The symbols move the states like this.
J987: k>J570, w>J869, f>J387, x>J594, n>J678, r>J305
J331: k>J799, w>J207, f>J625, x>J213, n>J507, r>J236
J291: k>J890, w>J496, f>J855, x>J550, n>J348, r>J544
J238: k>J373, w>J963, f>J347, x>J725, n>J812, r>J773
J71: k>J236, w>J331, f>J645, x>J632, n>J296, r>J572
J285: k>J721, w>J632, f>J562, x>J839, n>J269, r>J345
J594: k>J387, w>J177, f>J305, x>J373, n>J602, r>J585
J645: k>J507, w>J625, f>J866, x>J572, n>J213, r>J296
J572: k>J866, w>J236, f>J296, x>J721, n>J71, r>J881
J92: k>J880, w>J815, f>J464, x>J873, n>J901, r>J496
J869: k>J146, w>J916, f>J533, x>J177, n>J166, r>J570
J875: k>J21, w>J169, f>J492, x>J573, n>J705, r>J160
J632: k>J645, w>J213, f>J572, x>J718, n>J881, r>J721
J963: k>J987, w>J678, f>J594, x>J958, n>J585, r>J373
J573: k>J492, w>J35, f>J160, x>J815, n>J237, r>J729
J507: k>J207, w>J536, f>J991, x>J866, n>J625, r>J331
J725: k>J347, w>J958, f>J773, x>J799, n>J500, r>J536
J213: k>J625, w>J991, f>J236, x>J71, n>J866, r>J645
J35: k>J69, w>J839, f>J21, x>J875, n>J711, r>J492
J177: k>J533, w>J194, f>J570, x>J987, n>J47, r>J387
J492: k>J384, w>J69, f>J711, x>J160, n>J35, r>J705
J21: k>J934, w>J345, f>J384, x>J492, n>J169, r>J711
J533: k>J885, w>J550, f>J637, x>J570, n>J194, r>J166
J146: k>J544, w>J291, f>J885, x>J533, n>J916, r>J637
J296: k>J331, w>J507, f>J213, x>J881, n>J645, r>J71
J305: k>J47, w>J570, f>J678, x>J585, n>J987, r>J602
J562: k>J881, w>J572, f>J356, x>J345, n>J718, r>J269
J711: k>J839, w>J934, f>J169, x>J705, n>J21, r>J35
J773: k>J245, w>J373, f>J812, x>J536, n>J238, r>J500
J885: k>J348, w>J855, f>J264, x>J637, n>J550, r>J916
J550: k>J855, w>J87, f>J544, x>J146, n>J264, r>J885
J384: k>J285, w>J269, f>J839, x>J711, n>J69, r>J169
J464: k>J367, w>J729, f>J333, x>J496, n>J156, r>J901
J705: k>J169, w>J384, f>J35, x>J237, n>J492, r>J875
J916: k>J291, w>J348, f>J550, x>J194, n>J885, r>J146
J570: k>J637, w>J146, f>J166, x>J387, n>J869, r>J47
J236: k>J244, w>J799, f>J507, x>J645, n>J331, r>J866
J87: k>J901, w>J464, f>J890, x>J291, n>J873, r>J855
J160: k>J711, w>J21, f>J705, x>J729, n>J875, r>J237
J901: k>J815, w>J367, f>J156, x>J890, n>J464, r>J92
J237: k>J35, w>J711, f>J875, x>J367, n>J160, r>J573
J729: k>J705, w>J492, f>J237, x>J880, n>J573, r>J367
J815: k>J160, w>J875, f>J729, x>J156, n>J367, r>J880
J536: k>J812, w>J347, f>J500, x>J244, n>J725, r>J207
J367: k>J875, w>J705, f>J573, x>J333, n>J729, r>J815
J799: k>J773, w>J238, f>J536, x>J625, n>J207, r>J244
J721: k>J296, w>J645, f>J881, x>J562, n>J632, r>J356
J496: k>J333, w>J880, f>J901, x>J87, n>J92, r>J890
J269: k>J632, w>J881, f>J718, x>J934, n>J562, r>J285
J958: k>J594, w>J602, f>J373, x>J238, n>J245, r>J347
J678: k>J869, w>J166, f>J177, x>J602, n>J387, r>J987
J602: k>J177, w>J47, f>J987, x>J963, n>J305, r>J594
J387: k>J166, w>J533, f>J47, x>J305, n>J177, r>J678
J345: k>J356, w>J721, f>J269, x>J69, n>J285, r>J934
J347: k>J585, w>J594, f>J245, x>J773, n>J958, r>J812
J348: k>J496, w>J92, f>J87, x>J264, n>J855, r>J291
J244: k>J500, w>J773, f>J207, x>J507, n>J799, r>J991
J625: k>J536, w>J725, f>J244, x>J236, n>J991, r>J507
J264: k>J87, w>J873, f>J291, x>J916, n>J544, r>J550
J890: k>J156, w>J333, f>J92, x>J855, n>J496, r>J873
J207: k>J238, w>J812, f>J725, x>J991, n>J536, r>J799
J873: k>J464, w>J156, f>J496, x>J348, n>J890, r>J87
J991: k>J725, w>J500, f>J799, x>J331, n>J244, r>J625
J855: k>J92, w>J901, f>J873, x>J544, n>J87, r>J348
J356: k>J71, w>J296, f>J632, x>J269, n>J721, r>J718
J156: k>J729, w>J573, f>J880, x>J92, n>J333, r>J464
J47: k>J194, w>J637, f>J869, x>J678, n>J570, r>J177
J718: k>J572, w>J71, f>J721, x>J285, n>J356, r>J562
J881: k>J213, w>J866, f>J71, x>J356, n>J572, r>J632
J194: k>J550, w>J264, f>J146, x>J869, n>J637, r>J533
J585: k>J678, w>J387, f>J602, x>J245, n>J594, r>J963
J69: k>J269, w>J562, f>J934, x>J21, n>J839, r>J384
J500: k>J958, w>J245, f>J238, x>J207, n>J773, r>J725
J880: k>J237, w>J160, f>J367, x>J464, n>J815, r>J333
J812: k>J963, w>J585, f>J958, x>J500, n>J347, r>J238
J839: k>J562, w>J718, f>J345, x>J169, n>J934, r>J69
J866: k>J991, w>J244, f>J331, x>J296, n>J236, r>J213
J245: k>J602, w>J305, f>J963, x>J812, n>J373, r>J958
J333: k>J573, w>J237, f>J815, x>J901, n>J880, r>J156
J169: k>J345, w>J285, f>J69, x>J35, n>J384, r>J21
J934: k>J718, w>J356, f>J285, x>J384, n>J345, r>J839
J166: k>J916, w>J885, f>J194, x>J47, n>J533, r>J869
J637: k>J264, w>J544, f>J916, x>J166, n>J146, r>J194
J373: k>J305, w>J987, f>J585, x>J347, n>J963, r>J245
J544: k>J873, w>J890, f>J348, x>J885, n>J291, r>J264

In the rows, 52 stands for zero.

The rows follow the links: the fewer symbols apart two states are, the more alike their rows tend to be.

Named rows; a name shown again gets a slightly different row:
J492: 66 56 64 83 51 39 50 39 63 49 20 36 62 44 62 61 65 58 40 68 40 71 80 74 66 71 53 89 63 26 43 37 41 54 72 28 55 92 51 62 45 51 56 64 56 26 72 56 65 50 19 76 40 72 74 47 62 45 38 76 44
J345: 57 61 69 77 36 44 55 62 72 35 36 31 53 61 48 78 71 67 36 33 50 83 86 49 76 46 50 82 47 15 51 28 49 66 52 31 36 98 55 57 50 48 65 54 57 38 69 44 67 42 21 75 38 62 52 52 62 41 49 75 49
J387: 43 52 39 25 67 50 50 34 44 68 72 93 45 47 45 31 34 38 71 64 59 21 30 40 49 47 44 33 42 71 48 80 61 40 38 74 60 10 56 49 53 48 37 52 28 87 44 52 32 67 76 38 61 27 42 60 39 53 60 25 57
J987: 42 48 40 23 66 50 48 33 44 68 72 89 43 51 48 33 38 41 74 58 61 26 31 34 50 44 44 34 42 74 45 81 61 42 34 75 53 10 53 47 54 50 42 49 34 90 39 48 35 66 76 36 59 28 39 61 40 51 60 18 58
J632: 48 58 65 63 26 54 56 80 68 27 53 23 47 70 42 82 72 69 35 9 57 85 73 31 68 29 51 63 40 24 58 26 54 71 36 39 27 85 54 50 55 49 69 43 65 44 56 37 67 36 34 62 42 57 36 54 61 45 57 63 53
J464: 66 54 47 72 64 52 52 38 41 62 28 50 67 30 62 38 41 42 43 95 34 39 52 95 35 87 56 57 73 55 56 47 41 39 88 39 81 61 50 59 44 53 37 65 47 18 66 73 50 54 44 60 56 67 84 38 51 61 38 79 43
J21: 63 57 68 82 47 39 50 45 67 44 24 35 59 50 57 67 68 60 39 56 43 76 85 65 72 63 51 89 58 21 44 34 43 59 66 28 48 96 53 62 47 49 60 62 57 31 72 52 67 48 18 77 38 67 68 50 63 42 41 75 46
J880: 67 53 51 76 62 47 51 36 46 60 23 44 66 33 65 43 47 45 43 91 35 47 59 93 43 85 57 68 72 49 51 45 39 42 88 34 74 69 49 61 44 54 43 64 51 17 67 71 55 54 37 64 52 71 85 39 54 56 35 78 43
J245: 38 38 46 18 60 52 44 43 46 59 73 64 40 60 55 44 53 51 75 36 65 42 31 21 51 31 49 36 42 77 38 76 58 50 24 74 36 15 47 44 58 58 59 41 56 89 26 38 46 59 72 29 54 37 31 62 49 47 60 7 58
J47: 44 55 38 28 66 50 52 35 44 68 70 97 47 45 43 29 31 37 69 70 58 18 31 46 47 51 44 32 43 71 52 78 61 38 43 73 64 10 56 49 52 47 34 53 23 83 48 56 30 67 77 40 62 26 45 59 36 55 61 30 56
J812: 36 34 48 18 55 54 44 51 47 53 72 51 39 64 56 49 58 55 72 26 65 50 31 17 48 27 51 34 43 77 37 71 56 54 23 72 31 20 45 43 60 60 63 37 66 85 22 35 50 54 70 27 51 44 28 60 51 48 60 7 56
J550: 55 62 36 49 64 55 57 42 38 66 57 85 58 34 43 27 22 32 53 90 45 16 34 77 33 73 50 31 56 65 67 62 56 34 71 59 85 26 57 54 46 46 25 60 24 46 61 72 31 61 71 50 67 38 65 46 36 65 53 64 51
J678: 43 50 39 24 66 50 49 33 45 67 72 91 45 49 46 32 36 39 73 62 60 24 30 38 50 45 45 33 42 73 46 82 61 40 36 74 57 9 55 47 54 49 39 50 32 89 41 50 33 66 76 36 59 28 41 62 39 51 60 21 57
J533: 49 61 37 36 64 52 54 37 40 67 67 95 51 40 39 27 24 33 63 79 53 14 32 59 42 59 46 30 48 68 61 73 60 35 54 69 74 15 59 51 49 43 28 57 20 69 55 63 29 66 76 45 65 28 53 55 34 60 58 44 54
J207: 38 35 52 27 42 60 46 69 49 43 71 29 39 71 56 64 65 61 60 10 65 65 37 16 47 22 55 35 43 67 45 55 55 62 22 64 23 37 43 41 61 61 71 33 77 71 22 32 59 44 64 29 50 51 24 58 57 49 60 20 57
J367: 67 53 55 78 62 45 49 36 49 59 21 41 66 33 66 45 53 48 43 86 35 54 65 91 48 84 55 75 72 44 47 43 39 45 85 32 71 75 50 61 44 54 46 66 54 19 68 68 57 53 31 67 48 72 83 41 55 53 35 79 43
J725: 36 34 50 23 48 58 45 64 48 46 71 36 39 67 57 59 63 59 65 14 66 60 35 15 47 23 53 34 44 71 42 60 55 59 23 67 25 31 44 41 61 61 69 34 75 75 20 32 56 47 67 28 50 49 26 59 55 48 60 14 57
J87: 62 58 40 61 64 56 55 44 38 64 43 67 63 29 52 30 28 35 46 96 38 25 41 91 30 83 55 40 66 62 65 54 47 35 83 48 86 41 55 56 45 49 28 64 35 28 65 76 39 58 60 54 63 55 76 39 42 66 44 75 46
J881: 48 55 65 61 26 55 56 82 68 28 55 22 46 72 42 82 71 69 36 8 59 85 71 29 66 28 53 59 40 25 58 27 53 70 35 41 27 83 52 50 56 50 70 42 66 44 52 36 68 36 37 60 42 56 35 54 62 45 58 61 53
J711: 64 57 66 83 48 39 50 43 65 47 23 36 60 48 60 64 67 60 39 60 43 75 83 68 70 66 52 91 59 22 44 34 42 58 68 27 50 95 52 61 46 50 59 61 56 29 72 54 66 49 18 77 39 70 71 49 62 43 39 76 45
J991: 37 38 54 32 37 61 49 78 53 37 70 24 40 73 53 70 67 65 55 4 65 71 43 16 49 21 55 37 43 60 50 46 55 66 24 59 22 46 45 41 61 60 74 33 78 63 27 31 61 40 61 33 49 54 25 55 59 49 60 29 56
J92: 66 57 45 69 64 52 54 40 40 62 33 56 66 30 59 34 36 39 43 96 35 33 47 94 33 86 56 52 72 58 59 49 43 37 87 42 83 54 51 58 43 51 34 64 44 19 65 74 47 55 50 57 59 64 82 39 47 63 39 79 44
J244: 37 36 54 30 39 61 48 75 52 39 70 25 40 71 53 68 66 64 56 6 66 69 41 16 48 21 55 36 43 62 47 49 55 65 23 61 22 43 44 41 61 61 72 34 78 66 25 31 61 42 62 32 48 53 24 56 59 49 60 25 56

Each walk starts at a row. The symbols on each line, taken left to right, move it on to the next state.
Answer with the state's row; about right is enough.
---
66 54 49 73 63 49 52 38 43 61 27 47 66 30 63 39 43 43 43 93 34 42 55 95 38 87 56 61 73 53 53 46 40 40 88 38 79 63 50 60 43 54 39 67 49 18 66 73 52 54 42 62 54 69 84 39 52 59 36 79 43
w f f x
68 54 59 82 58 41 49 35 55 55 19 38 65 38 66 52 58 52 42 80 36 61 71 85 56 79 55 83 69 36 44 41 39 50 81 30 63 84 50 61 44 53 51 65 56 22 70 63 60 52 25 71 45 74 81 44 59 49 35 78 43
n f r n r
67 55 62 82 56 40 50 37 58 53 19 37 63 41 65 55 61 55 41 74 38 66 77 79 61 76 53 87 66 33 43 39 38 51 78 29 59 88 51 62 45 52 54 65 56 23 71 60 62 50 21 72 41 73 79 45 61 46 36 77 43
---
40 44 41 21 65 50 47 35 45 66 73 83 42 53 50 35 43 43 75 52 62 30 30 30 51 40 46 34 41 75 41 81 60 44 30 76 49 9 51 46 55 53 47 47 39 92 35 44 38 64 74 33 57 31 37 63 42 49 60 12 58
f x x x
37 35 46 17 57 53 44 49 46 56 73 56 39 63 57 47 56 54 73 29 65 47 31 18 49 29 49 35 44 76 38 73 56 53 22 73 32 17 45 42 60 60 61 39 62 87 23 36 49 55 72 28 52 42 29 62 51 47 59 8 58
n n f
39 39 45 18 63 50 45 38 46 62 73 72 40 58 53 39 49 47 76 42 65 37 30 24 50 35 47 36 41 77 38 79 58 47 27 75 40 13 48 45 58 55 54 43 50 91 29 40 42 61 73 30 55 35 33 62 46 48 60 9 59
---
60 61 69 80 39 42 54 57 71 38 31 33 55 58 52 73 71 65 36 40 48 83 86 54 76 51 50 86 50 16 48 30 47 64 56 30 40 98 55 59 50 47 63 57 56 37 70 47 67 44 18 77 38 63 58 52 62 41 45 75 48
w x x n w
51 59 67 68 28 51 55 76 70 29 49 26 49 69 43 81 71 69 35 15 55 85 78 36 71 33 52 69 42 20 57 26 53 71 41 35 31 90 54 52 53 47 67 46 64 42 60 40 67 37 30 66 41 58 40 53 62 45 55 67 52
f n x n
49 57 66 67 27 53 56 79 68 28 50 24 47 69 42 82 71 69 36 12 57 85 75 34 69 32 52 65 40 22 58 26 53 71 38 38 29 88 55 50 54 48 69 45 64 43 58 39 68 37 33 65 41 57 39 55 62 44 56 66 53
---
61 59 67 82 42 40 53 50 69 41 27 34 58 54 55 70 69 63 37 49 45 80 86 59 74 57 52 89 54 18 45 32 44 62 61 29 45 98 54 60 47 49 61 59 56 33 72 50 66 46 18 78 38 66 63 51 63 41 43 75 47
f f n r f
55 60 68 75 31 48 56 66 71 33 41 29 50 65 46 80 72 68 35 25 53 84 83 43 74 41 51 77 45 16 52 27 50 69 47 33 34 95 55 54 51 46 66 51 59 40 66 42 68 41 25 72 39 60 48 53 63 42 51 72 50
x w n k
45 50 62 53 26 59 55 85 63 27 60 19 44 73 43 81 70 68 40 3 61 83 62 25 61 23 54 50 40 34 58 29 55 70 31 47 25 74 50 46 58 52 72 38 72 49 45 35 67 34 44 53 44 55 29 53 62 47 59 54 54
---
37 35 52 28 40 61 47 72 51 41 71 27 40 72 53 66 66 62 59 8 66 67 39 15 47 22 56 36 41 66 47 52 55 63 22 63 23 39 45 42 61 62 73 32 78 68 23 31 59 42 64 31 48 52 24 57 58 48 60 23 57
w w x f
38 39 45 17 61 52 44 40 46 61 73 68 40 59 55 43 51 49 75 38 64 40 29 23 51 33 48 35 42 77 37 78 58 48 24 75 38 14 49 43 58 57 55 42 53 90 27 38 44 60 72 30 54 37 32 63 47 47 59 8 58
r k f w
47 58 37 33 66 52 54 35 42 68 69 97 48 43 41 28 27 35 66 75 55 16 32 52 45 56 45 32 45 69 56 76 60 37 49 71 69 13 58 50 50 45 30 55 22 77 51 60 29 66 76 43 64 26 49 57 35 57 60 37 56
---
46 57 38 30 66 50 53 35 43 69 70 96 47 44 42 28 29 36 68 73 56 17 31 49 47 53 44 31 43 70 53 77 61 36 45 71 66 11 58 49 51 46 33 54 23 80 49 57 30 67 77 42 63 26 47 58 36 57 59 34 57
w x n k x w
58 61 38 56 64 56 58 44 36 64 51 76 60 32 47 28 24 33 49 93 41 19 37 85 30 78 52 35 62 64 67 58 52 33 76 54 87 34 56 54 45 47 26 62 29 36 63 75 35 60 67 51 66 46 71 42 38 66 48 70 48
f x x w w
66 55 46 70 65 51 53 39 40 61 30 52 66 29 61 36 38 40 44 96 34 36 51 95 34 87 56 55 73 56 57 48 42 38 88 40 82 56 51 59 44 52 36 64 46 19 66 74 47 56 47 58 57 66 83 38 49 61 39 78 43
---
42 46 59 45 29 61 53 85 59 30 65 19 43 74 45 78 70 67 45 1 63 79 54 20 55 21 55 44 42 44 56 35 56 70 28 51 23 65 48 43 59 56 73 36 76 54 37 34 65 36 51 45 45 55 26 55 60 49 59 44 55
w k r n
37 33 49 22 50 57 46 60 48 48 73 41 39 68 57 56 62 59 67 17 66 57 33 15 47 24 53 35 43 73 40 63 56 58 22 69 26 28 43 41 61 61 68 35 72 77 21 33 55 49 68 26 51 48 26 59 55 47 59 13 57
f f x k f x
38 36 46 17 59 53 44 45 46 59 73 60 39 61 56 46 54 51 75 32 65 44 31 20 50 30 50 35 42 77 37 75 57 52 24 73 34 17 47 43 59 59 60 40 60 88 25 36 47 57 72 28 53 39 30 62 50 46 59 7 58
